Below are the code and all the weights of a small trained network. Each question names an input and a target symbol and asks about switching units off, where a switched-off unit gives its printed mean instead of its output.

import numpy as np


def w(rows, s, z=0):
    codes = np.array(rows[::2]) - 128.0
    scale = np.full(codes.shape[1], s)
    scale[-1] = z or s
    return codes * scale


def norm(h):
    return h / np.sqrt((h * h).mean(-1, keepdims=True) + 1e-5)


def f(y):
    return np.maximum(y, 0)


def softmax(a):
    e = np.exp(a - a.max(-1, keepdims=True))
    return e / e.sum(-1, keepdims=True)


def log_softmax(a):
    a = a - a.max(-1, keepdims=True)
    return a - np.log(np.exp(a).sum(-1, keepdims=True))


def net(x, mask):
    ids = ['ΓΘΦΨαβμξστ'.index(c) for c in x.split()]
    T = len(ids)
    res = E[ids] + P[:T]
    u = 0
    for l in range(2):
        q, k, v = (norm(res) @ M[l].T for M in (Q, K, V))
        z = softmax(np.where(np.tri(T) > 0, q @ k.T / 4**0.5, -1e9)) @ v
        res = res + np.where(mask[u], z, O[l][:, -1]) @ O[l][:, :-1]
        u += 1
        y = f(norm(res) @ A[l][:, :-1].T + A[l][:, -1])
        res = res + np.where(mask[u : u + 12], y, B[l][:, -1]) @ B[l][:, :-1]
        u += 12
    return log_softmax(norm(res)[-1] @ U[:, :-1].T + U[:, -1])


Q, K, V, O, A, B = {}, {}, {}, {}, {}, {}
E = w([
[154,164,58],'Γ',
[103,245,201],'Θ',
[161,91,108],'Φ',
[159,100,98],'Ψ',
[147,151,23],'α',
[128,221,131],'β',
[199,90,109],'μ',
[118,135,196],'ξ',
[186,86,163],'σ',
[251,99,107],'τ',
],0.016)
P = w([
[5,4,167],'0',
[177,76,106],'1',
[141,126,124],'2',
[144,108,118],'3',
[189,68,51],'4',
[159,70,110],'5',
[133,57,130],'6',
[96,55,111],'7',
],0.0043)
Q[0] = w([
[101,57,117],'0.h0',
[253,159,157],'0.h0',
[104,165,116],'0.h0',
[97,119,121],'0.h0',
],0.013)
K[0] = w([
[158,180,27],'0.h0',
[3,146,226],'0.h0',
[76,143,250],'0.h0',
[177,111,109],'0.h0',
],0.0051)
V[0] = w([
[190,152,184],'0.h0',
[52,140,108],'0.h0',
[223,166,3],'0.h0',
[172,131,141],'0.h0',
],0.0068)
O[0] = w([
[181,198,146,249],'0.h0',
[107,2,148,39],'0.h0',
[203,119,105,172],'0.h0',
[134,195,122,187],'0.h0',
],0.0065,0.0017)
A[0] = w([
[209,135,167,119],'0.n0',
[210,172,75,17],'0.n1',
[97,166,231,128],'0.n2',
[147,91,73,156],'0.n3',
[197,129,2,66],'0.n4',
[147,161,160,24],'0.n5',
[101,211,162,146],'0.n6',
[61,239,23,85],'0.n7',
[145,144,104,71],'0.n8',
[72,208,236,84],'0.n9',
[68,129,99,88],'0.n10',
[94,12,137,2],'0.n11',
],0.0053,0.0037)
B[0] = w([
[4,140,106,230],'0.n0',
[70,139,107,188],'0.n1',
[201,73,31,222],'0.n2',
[64,135,93,217],'0.n3',
[106,116,206,252],'0.n4',
[42,214,99,128],'0.n5',
[253,113,136,247],'0.n6',
[222,197,152,234],'0.n7',
[178,160,120,132],'0.n8',
[124,44,68,244],'0.n9',
[132,91,66,130],'0.n10',
[6,215,169,132],'0.n11',
],0.0038,0.0028)
Q[1] = w([
[176,63,110],'1.h0',
[159,16,117],'1.h0',
[230,2,147],'1.h0',
[62,250,32],'1.h0',
],0.0075)
K[1] = w([
[59,111,156],'1.h0',
[27,137,67],'1.h0',
[9,100,180],'1.h0',
[158,132,190],'1.h0',
],0.013)
V[1] = w([
[42,213,85],'1.h0',
[254,163,121],'1.h0',
[135,217,120],'1.h0',
[169,172,34],'1.h0',
],0.011)
O[1] = w([
[73,36,254,57],'1.h0',
[218,202,132,254],'1.h0',
[127,115,224,134],'1.h0',
[211,65,183,204],'1.h0',
],0.0096,0.0051)
A[1] = w([
[103,73,113,88],'1.n0',
[44,122,77,84],'1.n1',
[108,214,132,108],'1.n2',
[97,136,98,163],'1.n3',
[107,113,89,150],'1.n4',
[170,136,59,91],'1.n5',
[171,2,102,121],'1.n6',
[121,163,156,2],'1.n7',
[62,22,206,106],'1.n8',
[69,82,232,155],'1.n9',
[127,98,51,132],'1.n10',
[128,192,218,166],'1.n11',
],0.0086,0.0082)
B[1] = w([
[38,165,110,140],'1.n0',
[187,47,118,170],'1.n1',
[78,176,16,170],'1.n2',
[102,194,110,185],'1.n3',
[125,159,160,178],'1.n4',
[112,154,125,197],'1.n5',
[83,115,67,196],'1.n6',
[226,12,228,128],'1.n7',
[113,191,122,168],'1.n8',
[165,254,193,183],'1.n9',
[95,57,146,200],'1.n10',
[91,187,215,254],'1.n11',
],0.0072,0.0042)
U = w([
[36,61,64,43],'Γ',
[73,7,254,209],'Θ',
[28,99,73,44],'Φ',
[152,25,119,5],'Ψ',
[19,79,87,141],'α',
[202,96,212,232],'β',
[161,70,93,49],'μ',
[24,149,166,203],'ξ',
[77,211,48,36],'σ',
[182,176,100,11],'τ',
],0.0076,0.003)

Each question gives the input, a string of symbols that net reads in full, and the target symbol t.
The units are the heads (4 rows each of Q, K, V and O) and the neurons (one row each of A and B). Each row of codes is followed by its name. A weight is (code - 128) times the scale printed after its matrix; where a second scale follows, it is the last column's (O, A, B and U).
mask holds one flag per unit, layer by layer, with each layer's heads first. A switched-off unit (its flag False) gives its mean, the last column of its rows in O or B, instead of its output. The means were averaged over made-up inputs and are rounded, as every weight is.
A unit's drop is (log p(t) with every unit on - log p(t) with that unit switched off) / (log p(t) with every unit on - log p(t) with every unit switched off).
The circuit of an input: a set's keep is (log p(t) with only the set's units on - log p(t) with every unit switched off) / (log p(t) with every unit on - log p(t) with every unit switched off). Starting from the 12 units with the biggest drops (on a tie, the unit counted first), units are removed one at a time, each time the one whose removal leaves the highest keep (on an exact tie, the one counted first), for as long as the keep stays at least 0.8.
circuit, biggest first: the units of the circuit, biggest drop first
unit that matters most: the unit with the biggest drop
k most important neurons: the k neurons with the biggest drops, biggest first
drop of u: that unit's drop, to one decimal
input σ ξ Θ τ Θ β τ μ, target σ: circuit, biggest first : [1.h0 0.n6 0.h0]
input Θ Φ Θ τ Φ, target ξ: circuit, biggest first : [1.h0 0.h0 1.n9]
input β Ψ Θ β α, target β: unit that matters most : 0.n2
input Θ τ σ β β β β μ, target ξ: 2 most important neurons : [1.n9 1.n8]
input Θ ξ β Θ β Φ β σ, target ξ: circuit, biggest first : [1.h0 0.h0 1.n9 1.n8]
input σ β Θ Φ Θ τ σ, target σ: circuit, biggest first : [0.n6 1.h0 0.n7 0.h0]
input β β β β, target β: circuit, biggest first : [1.h0 0.n6]
input β τ τ μ ξ, target Θ: circuit, biggest first : [1.h0 0.n2]
input σ Φ Φ ξ, target σ: 2 most important neurons : [0.n2 0.n9]
input Φ Θ Θ Θ β Θ α, target β: 2 most important neurons : [0.n6 0.n0]
input β ξ ξ β ξ μ, target Θ: 2 most important neurons : [0.n9 0.n2]
input Θ β Θ Ψ τ ξ, target ξ: 2 most important neurons : [0.n9 0.n2]
input Θ α Θ β τ, target ξ: 2 most important neurons : [1.n9 1.n8]
input β Γ β Γ β, target β: circuit, biggest first : [1.h0]
input Θ Θ Γ τ Ψ, target ξ: drop of 1.n8 : 0.1
input β τ α β μ Γ Ψ, target Θ: drop of 0.n9 : 0.1
input σ ξ β τ ξ, target σ: drop of 1.h0 : 1.2
